Here is a tiny trained network, its code and every weight. The questions are about switching its units off for an input and a class, where a switched-off unit gives its printed mean instead of its output.

import numpy as np


def w(rows, s, z=0):
    codes = np.array(rows[::2]) - 128.0
    scale = np.full(codes.shape[1], s)
    scale[-1] = z or s
    return codes * scale


def f(y):
    return np.maximum(y, 0)


def log_softmax(a):
    a = a - a.max(-1, keepdims=True)
    return a - np.log(np.exp(a).sum(-1, keepdims=True))


def net(x, mask):
    res = np.array(x, float).reshape(1, 4) / 4 @ E
    y = f(res @ A[0][:, :-1].T + A[0][:, -1])
    res = res + np.where(mask, y, B[0][:, -1]) @ B[0][:, :-1]
    return log_softmax(res[-1] @ U[:, :-1].T + U[:, -1])


A, B = {}, {}
E = w([
[117,76,130,42],'x0',
[129,122,133,120],'x1',
[32,222,78,77],'x2',
[3,14,180,234],'x3',
],0.0049)
A[0] = w([
[101,216,137,186,143],'n1',
[172,230,98,55,123],'n2',
[208,213,101,90,23],'n3',
[90,198,128,139,233],'n4',
[71,106,129,181,52],'n5',
[232,68,231,193,207],'n6',
[254,179,68,98,44],'n7',
[62,55,171,205,55],'n8',
[60,32,160,193,112],'n9',
[58,222,138,95,252],'n10',
[51,77,207,167,43],'n11',
[202,149,146,56,79],'n12',
[151,208,199,216,150],'n13',
[214,23,167,104,191],'n14',
[54,161,102,62,225],'n15',
],0.0082,0.0035)
B[0] = w([
[223,107,178,98,174],'n1',
[117,212,163,183,217],'n2',
[30,213,25,196,187],'n3',
[219,96,211,67,198],'n4',
[95,175,50,153,162],'n5',
[183,151,217,28,255],'n6',
[2,242,65,228,204],'n7',
[64,231,68,191,202],'n8',
[147,215,125,190,221],'n9',
[218,125,215,91,221],'n10',
[76,217,64,206,186],'n11',
[92,199,130,236,180],'n12',
[223,89,151,13,187],'n13',
[187,169,221,98,225],'n14',
[205,106,247,93,204],'n15',
],0.0058,0.0061)
U = w([
[50,237,57,253,94],'0',
[199,134,193,132,251],'1',
[226,122,173,127,252],'2',
[208,136,238,109,119],'3',
[179,33,74,74,8],'4',
],0.006,0.0036)

Each question gives the input, the list of numbers given to net, and the class t.
The units are the neurons (one row each of A and B). Each row of codes is followed by its name. A weight is (code - 128) times the scale printed after its matrix; where a second scale follows, it is the last column's (A, B and U).
mask holds one flag per neuron, in row order. A switched-off neuron (its flag False) gives its mean, the last column of its row in B, instead of its output. The means were averaged over made-up inputs and are rounded, as every weight is.
A unit's drop is (log p(t) with every unit on - log p(t) with that unit switched off) / (log p(t) with every unit on - log p(t) with every unit switched off).
The circuit of an input: a set's keep is (log p(t) with only the set's units on - log p(t) with every unit switched off) / (log p(t) with every unit on - log p(t) with every unit switched off). Starting from the 12 units with the biggest drops (on a tie, the unit counted first), units are removed one at a time, each time the one whose removal leaves the highest keep (on an exact tie, the one counted first), for as long as the keep stays at least 0.8.
units of the circuit, in order: the units of the circuit, biggest drop first
unit that matters most: the unit with the biggest drop
top k neurons: the k neurons with the biggest drops, biggest first
drop of u: that unit's drop, to one decimal
input [5,7,-1,-7], class 0: unit that matters most -> n7
input [0,0,3,-7], class 0: top 2 neurons -> (n7, n3)
input [-3,0,-2,7], class 0: units of the circuit, in order -> (n8, n11)
input [-1,-4,7,-8], class 0: top 3 neurons -> (n3, n7, n2)
input [1,-1,7,-7], class 0: top 2 neurons -> (n3, n7)
input [5,-3,6,-7], class 0: top 2 neurons -> (n3, n7)
input [-6,7,-3,7], class 0: top 2 neurons -> (n8, n11)
input [1,3,-1,4], class 0: drop of n8 -> 0.3
input [2,-1,-2,-6], class 0: drop of n3 -> 0.1
input [-6,5,7,-1], class 3: drop of n15 -> 0.1
input [-2,2,3,-7], class 0: drop of n3 -> 0.4
